Below is a small trained network, with its code and all its weights. Each question gives an input and a target symbol and asks what happens when units are switched off, that is, made to give their printed mean instead of their output.

import numpy as np


def w(rows, s, z=0):
    codes = np.array(rows[::2]) - 128.0
    scale = np.full(codes.shape[1], s)
    scale[-1] = z or s
    return codes * scale


def norm(h):
    return h / np.sqrt((h * h).mean(-1, keepdims=True) + 1e-5)


def f(y):
    return np.maximum(y, 0)


def softmax(a):
    e = np.exp(a - a.max(-1, keepdims=True))
    return e / e.sum(-1, keepdims=True)


def log_softmax(a):
    a = a - a.max(-1, keepdims=True)
    return a - np.log(np.exp(a).sum(-1, keepdims=True))


def net(x, mask):
    ids = ['αεζηλξπτ'.index(c) for c in x.split()]
    T = len(ids)
    res = E[ids] + P[:T]
    u = 0
    for l in range(2):
        q, k, v = (norm(res) @ M[l].T for M in (Q, K, V))
        z = softmax(np.where(np.tri(T) > 0, q @ k.T / 2**0.5, -1e9)) @ v
        res = res + np.where(mask[u], z, O[l][:, -1]) @ O[l][:, :-1]
        u += 1
        y = f(norm(res) @ A[l][:, :-1].T + A[l][:, -1])
        res = res + np.where(mask[u : u + 4], y, B[l][:, -1]) @ B[l][:, :-1]
        u += 4
    return log_softmax(norm(res)[-1] @ U[:, :-1].T + U[:, -1])


Q, K, V, O, A, B = {}, {}, {}, {}, {}, {}
E = w([
[108,117,162,147,219,95],'α',
[199,173,107,140,142,130],'ε',
[143,100,120,89,123,119],'ζ',
[138,177,152,125,131,92],'η',
[113,118,91,152,128,81],'λ',
[95,122,81,155,223,107],'ξ',
[154,115,123,104,157,144],'π',
[82,3,110,109,137,115],'τ',
],0.026)
P = w([
[95,205,157,202,77,232],'0',
[52,93,69,69,243,140],'1',
[73,61,109,97,254,124],'2',
[89,51,118,104,245,107],'3',
[87,44,128,111,237,101],'4',
[100,46,131,113,237,94],'5',
[108,20,140,116,217,92],'6',
[120,34,141,114,213,90],'7',
[124,37,140,127,204,93],'8',
[130,49,146,126,211,93],'9',
[132,54,153,134,214,97],'10',
],0.0068)
Q[0] = w([
[7,203,157,101,19,183],'0.h0',
[110,187,91,228,23,255],'0.h0',
],0.0081)
K[0] = w([
[9,79,77,161,144,139],'0.h0',
[69,88,84,142,162,193],'0.h0',
],0.013)
V[0] = w([
[54,2,116,143,132,218],'0.h0',
[234,109,17,163,240,121],'0.h0',
],0.0059)
O[0] = w([
[123,224,197,188,61,228,3],'0.h0',
[164,3,190,130,146,191,225],'0.h0',
],0.013,0.0059)
A[0] = w([
[172,228,162,197,228,82,218],'0.n0',
[177,229,54,173,5,143,3],'0.n1',
[150,116,61,208,173,254,29],'0.n2',
[213,216,170,46,182,248,112],'0.n3',
],0.0074,0.0064)
B[0] = w([
[107,123,152,147,153,201,255],'0.n0',
[86,208,177,158,127,48,137],'0.n1',
[160,137,45,157,180,11,140],'0.n2',
[211,100,209,75,123,98,161],'0.n3',
],0.011,0.0062)
Q[1] = w([
[105,151,106,95,8,234],'1.h0',
[141,67,197,68,198,139],'1.h0',
],0.011)
K[1] = w([
[93,38,100,4,137,120],'1.h0',
[217,177,73,136,56,142],'1.h0',
],0.012)
V[1] = w([
[87,75,103,151,249,53],'1.h0',
[68,58,186,117,118,157],'1.h0',
],0.017)
O[1] = w([
[34,82,65,101,196,194,253],'1.h0',
[10,149,193,13,73,147,196],'1.h0',
],0.013,0.0055)
A[1] = w([
[155,107,120,248,64,96,238],'1.n0',
[23,155,94,132,113,129,161],'1.n1',
[76,33,158,76,160,85,161],'1.n2',
[126,142,195,102,98,79,255],'1.n3',
],0.015,0.0059)
B[1] = w([
[21,12,169,130,71,117,161],'1.n0',
[148,8,119,238,86,85,170],'1.n1',
[216,204,157,100,68,122,249],'1.n2',
[61,204,26,152,160,138,175],'1.n3',
],0.013,0.02)
U = w([
[102,145,162,123,167,196,222],'α',
[161,94,137,193,76,110,108],'ε',
[152,123,69,60,180,46,72],'ζ',
[247,174,152,120,127,170,109],'η',
[125,157,48,149,157,165,153],'λ',
[126,192,114,107,76,133,189],'ξ',
[90,94,173,48,81,162,5],'π',
[229,71,152,104,131,164,91],'τ',
],0.012,0.0028)

Each question gives the input, a string of symbols that net reads in full, and the target symbol t.
The units are the heads (2 rows each of Q, K, V and O) and the neurons (one row each of A and B). Each row of codes is followed by its name. A weight is (code - 128) times the scale printed after its matrix; where a second scale follows, it is the last column's (O, A, B and U).
mask holds one flag per unit, layer by layer, with each layer's heads first. A switched-off unit (its flag False) gives its mean, the last column of its rows in O or B, instead of its output. The means were averaged over made-up inputs and are rounded, as every weight is.
A unit's drop is (log p(t) with every unit on - log p(t) with that unit switched off) / (log p(t) with every unit on - log p(t) with every unit switched off).
most important unit: the unit with the biggest drop
k most important neurons: the k neurons with the biggest drops, biggest first
top k neurons in layer l: the k neurons of layer l with the biggest drops, biggest first
input π α π α ε η, target η: 2 most important neurons : (0.n2; 1.n2)
input ζ ξ α α π, target ε: most important neuron : (0.n3)
input ξ λ ζ π α α π ζ α α, target α: 3 most important neurons : (1.n0; 0.n2; 0.n0)
input ζ ζ η ε λ ε α ε λ τ, target ε: 2 most important neurons : (1.n0; 0.n3)
input ζ ε π π ε, target ε: 2 most important neurons : (1.n0; 1.n2)
input π η ζ α ζ α η ε α ζ, target η: 2 most important neurons : (1.n2; 0.n2)
input ζ τ ζ α, target ε: 2 most important neurons : (1.n0; 1.n2)
input π ζ ζ π τ, target η: 3 most important neurons : (1.n2; 0.n2; 1.n0)
input α α α ζ, target ξ: top 2 neurons in layer 0 : (0.n3; 0.n0)
input τ α ζ π τ α, target ξ: 2 most important neurons : (1.n3; 1.n1)
input ζ τ α α π π π, target ε: top 2 neurons in layer 0 : (0.n3; 0.n2)
input ζ λ λ α π, target η: top 2 neurons in layer 0 : (0.n0; 0.n3)
input π ζ λ, target ε: 2 most important neurons : (0.n2; 1.n1)
input ξ λ ζ ζ α, target α: most important unit : 0.h0
input α τ π α α τ π α ξ, target π: top 2 neurons in layer 1 : (1.n3; 1.n2)
input ζ π λ, target ε: top 2 neurons in layer 1 : (1.n1; 1.n3)
input α λ η ε ε η, target π: top 2 neurons in layer 1 : (1.n1; 1.n2)
input ξ τ ξ λ ζ α α ζ π ζ, target ξ: top 2 neurons in layer 1 : (1.n3; 1.n0)
input τ π α α π τ π, target ξ: top 2 neurons in layer 1 : (1.n3; 1.n1)
input ζ ζ η λ ζ ε ξ ξ ξ, target ε: most important unit : 1.h0
